Q:
[[ -3  -6  -6   6   5   1 -42]
 [-10   1  21   3  -6  33  -6]
 [ -8  -2  23   2  -1  37 -12]
 [ -3  -4  -6   4  -9   2 -13]
 [  6   2  10  -2  -7  31 -11]
 [ -5   7  -2   3   3   1 -35]
 [  0  10   8  -1   3  19 -32]
 [ -3   1 -17   5  -8 -12 -24]
 [ -3  -1  18   1   3  32 -21]
 [  9  -4   1   0  -8  25 -15]
 [  4  -5 -15   4   1  -4 -40]]
A: -6

Q:
[[ -4  -4   9  16  17 -14 -26 -18  17   5  -2 -26  21]
 [-10 -11 -21   9  36   9  31   9  25  36 -10  17  15]
 [ 18  16  19 -17 -32  14   9  14 -26 -22  16  16 -25]
 [  1  -2  30  10   2   4  -3  13   3   6  18   9   9]
 [-12 -15  -7  16  39  15  30  21  28  43   1  28  24]
 [ 20  26  10  10  20  -5  -6  -9  17  12  -1 -12  16]
 [ -3  -6 -16 -17  -4   8  25   5  -7  -1  -4  11 -22]]
A: 15

Q:
[[-19  18   3   0 -24   9  27  15  16  -5  28  11]
 [  3  14   3  12  13  -6  22 -10  15 -11  34   9]
 [ -5   5   9  20 -12 -12   9   5   8  -8 -20   1]
 [ -1  13   7  21   7  -3  18   3  13 -19  -1  10]
 [ -3   1  10  20 -16 -17   9   8   7  -3  10  -5]
 [  1   4   7  17  -3 -18  17   4  10  -5 -16  -4]
 [  8  25   7  17  -7  -6  13   5  -2 -24  32   2]
 [ -6  15   6   7 -18  -5  25  19  11  -6 -24   0]
 [  8  11   9  28   5 -17  12   5   3 -21 -14  -2]
 [ 13  21  12  18 -20  -8  -3  -2  -6 -19  14   1]
 [  2  10  13  26 -13  -8   1   3   4 -17 -26   4]]
A: 9

Q:
[[ -4 -17  26  13 -17   9   2 -19  -3]
 [ -3 -17  20   6 -22  14   0 -17  -3]
 [ 12 -10  31  14  -1   7  11 -15  -1]
 [ 17 -13  37  17   1   5   6 -16   3]
 [ 22 -16  45  11  -2   8 -14 -14  -1]
 [ 22 -18  45   8  -6  11 -18 -14  -6]
 [  5 -10  30  13  -2   6   8 -14  -3]
 [ 14  -7  30   8  -8   4   2   0  -3]]
A: -3

Q:
[[ -4  -5 -11  10 -12   6 -19  -5   6   8]
 [  3 -28  30 -24  -3   2  -5  16  13  25]
 [ 15 -16 -16   3 -21  -8  29  38  14   9]
 [ 15   5 -14  -1   7  -2  -6 -10  27  10]
 [ 10  22 -20 -10  15   2   6   8  16   9]
 [ 26 -13 -16  29 -27  22  23  -5   9  24]
 [ 20  21  -6   5  11 -21 -11  22 -10 -18]
 [ 11 -18  11   2 -20 -40  -8 -28  15  -9]
 [ -9  -8 -23  15 -17   2 -26  23  -1  -7]
 [ 21 -16 -23 -20  -8  18  -8 -10 -21 -14]]
A: 25
---
[[0,-9,10,15,32,-2,5],
[39,10,-19,-8,12,11,8],
[-6,14,-1,-5,8,-8,-9]] yields -6

[[11,-14,-6,-40,18,-5,-7],
[-8,-29,-5,43,17,-13,10],
[16,-28,17,22,-15,27,12]] yields 16

[[6,19,-5,-3,-37],
[10,13,-11,-9,-32],
[-9,23,-3,-10,-41]] yields -9

[[-8,2,10,3,-5,-19,13],
[-9,27,-39,-18,-12,-15,-42],
[-18,-14,-2,-9,-13,12,-2]] yields -18

[[-1,-22,-3,39],
[-21,14,17,-25],
[-24,25,2,-15]] yields -24

[[-11,38,10,1],
[2,-2,35,28],
[-35,-14,-34,-35]] yields -35
---
array([[ 13,  -2,  36,  -8,  -9, -13],
       [  9,  10,  -7,   6,  -1, -14]]) result: 36, -14

array([36, 33, 31,  6]) result: 36, 6

array([ 15, -10, -18,  -1,  38,  11]) result: 38, -18

array([ 11,  22, -21, -14, -38,   0]) result: 22, -38

array([[ -8, -14,   0,   1, -13,  -1,  -5],
       [-32,   4,   1,  -8,  -3,   3,  -6],
       [  9,  12,  -4,  -3,  13,  14,  -1]]) result: 14, -32

array([-23, -35,  13, -31, -19,  14]) result: 14, -35
---
[[4,-21,32,-24,4],
[32,-2,-8,-37,-36],
[-8,30,18,-1,-16]] Out: -24

[-38,-42,-32,-27,-8,5] Out: -32

[11,26,-41,0,12,14,-16] Out: 0

[-29,-12,-34,-1] Out: -12

[-40,6,8,18,-1,-24] Out: -1

[0,-1,-16,-15,-34,7,11] Out: -15

[-30,6,-43,37,-6] Out: -6

[19,8,-8,-22,39,41] Out: 8

[-43,-7,-15,15,-33,16,-20] Out: -20

[-1,-4,-44,-2,1] Out: -2
---
[-15,-41,-24,-26,-31] >> -15, -31

[4,0,42,11] >> 4, 11

[42,0,-18,-35] >> 42, -35

[-1,2,-36,28,-17] >> -1, -17

[43,-32,21,10,-14,21] >> 43, 21

[[32,-19,-15,3,20,-8,-5],
[9,2,4,4,11,28,-37]] >> 32, -37

[[28,33,18,-34,-20],
[8,-12,9,-20,-20]] >> 28, -20

[[-4,-14,5,38],
[-21,1,1,-21]] >> -4, -21

[12,19,32,-7,4,-19] >> 12, -19

[-15,0,20,-20,7,32,45] >> -15, 45
---
[[9,-15,-10,2,8,-17,7],
[33,3,13,16,-4,18,6],
[25,-9,1,23,1,11,4]] gives 16, 33

[39,-3,16,13,-5,-8,-8] gives 13, 39

[16,-10,37,29,14] gives 37, 37

[[15,10,-1,12,-7],
[12,-9,9,2,20],
[34,16,-3,24,2]] gives 9, 34

[-30,-29,6,-38,3] gives 6, 6

[[-2,-14,-27,25,-22,-37,-30],
[4,27,19,-18,-7,15,-1],
[-30,-26,-18,1,-9,-12,-14]] gives -18, 27

[[-13,-9,4,17,18],
[-1,2,12,-12,-2],
[1,-1,-4,-43,-37]] gives 12, 18
---
[55.066, 82.992, 58.059, 127.404, -173.566] result: 58.059
[5.0, 2.2, -10.6, 18.5, 0.5] result: 2.2
[-187.7, 100.1, -176.4, -42.5, -151.6] result: -151.6
[49.7, 129.2, -140.0, -158.8, -131.2] result: -131.2
[39.8, -15.9, 67.1, -117.5, 97.3] result: 39.8
[0.958, -0.297, -0.042, -1.419, 0.017] result: -0.042
---
[[-2,8,-22,19],
[-6,12,-7,-33]] -22

[[-1,-30,-28,0,-12,26,-32],
[-1,0,16,-31,33,-41,-15]] 26

[[-13,20,11,0,-11,-35,23],
[1,14,14,-2,-3,-39,14]] -35

[[-9,13,42,27,-11,37],
[-39,29,20,6,-39,23]] -11

[[21,-12,20,3,-4,-8,1],
[32,-17,22,-10,-16,-19,-23]] -8

[[-13,2,-12,2,25,30],
[13,4,25,-21,-44,-12]] 25

[[4,6,-5,2,6],
[-13,-33,28,-26,-36]] 2

[[22,-18,33,-24,2],
[-1,-21,23,4,8]] -24

[[-10,32,20,32,36,-9],
[-13,30,26,30,36,-12]] 36

[[-5,-8,-27,9,25,5,-20],
[-14,-2,-33,17,24,12,-4]] 5
---
array([-45, -26,  20, -39, -17,  22]) >> -26

array([-13, -21,  -3,  -2,   2, -39,   5]) >> -3

array([  4,  13, -19,  23,  34, -14,  16]) >> -19

array([[ -1,  -3,  15,   4],
       [ -1,   0,  -6,  -4],
       [  6, -19, -39,  -9]]) >> -4

array([ -6, -44,  41,  16, -15,  43]) >> -44

array([  1, -24,  20, -16, -39]) >> 1

array([[ 33, -38,  18,  21, -28,  18],
       [-31,  17, -24, -36,  39, -13],
       [ 11, -12,   3,   1,  -4,   7]]) >> -12

array([-16,  13, -26,   7, -13, -45,   5]) >> -26

array([[ -9, -25, -19, -39, -44],
       [ 18, -13, -13, -15, -14]]) >> 18
---
[7,0,43,-26] Out: -26, 7

[-1,-37,2,-13] Out: -13, -1

[[8,-36,-11,19],
[-14,8,-15,-8]] Out: 19, -14

[7,-44,-4,-6,4] Out: 4, 7

[[-21,-2,1,-7,7,6,3],
[-37,-8,-1,-14,2,8,6]] Out: 3, -37

[[17,-22,-3,-32,8],
[8,-13,3,10,20]] Out: 8, 8

[2,-44,4,16,-2,43] Out: 43, 2

[43,40,45,-42,-40,37] Out: 37, 43

[[-3,19,-5,-34,-25],
[43,33,43,-24,-9]] Out: -25, 43
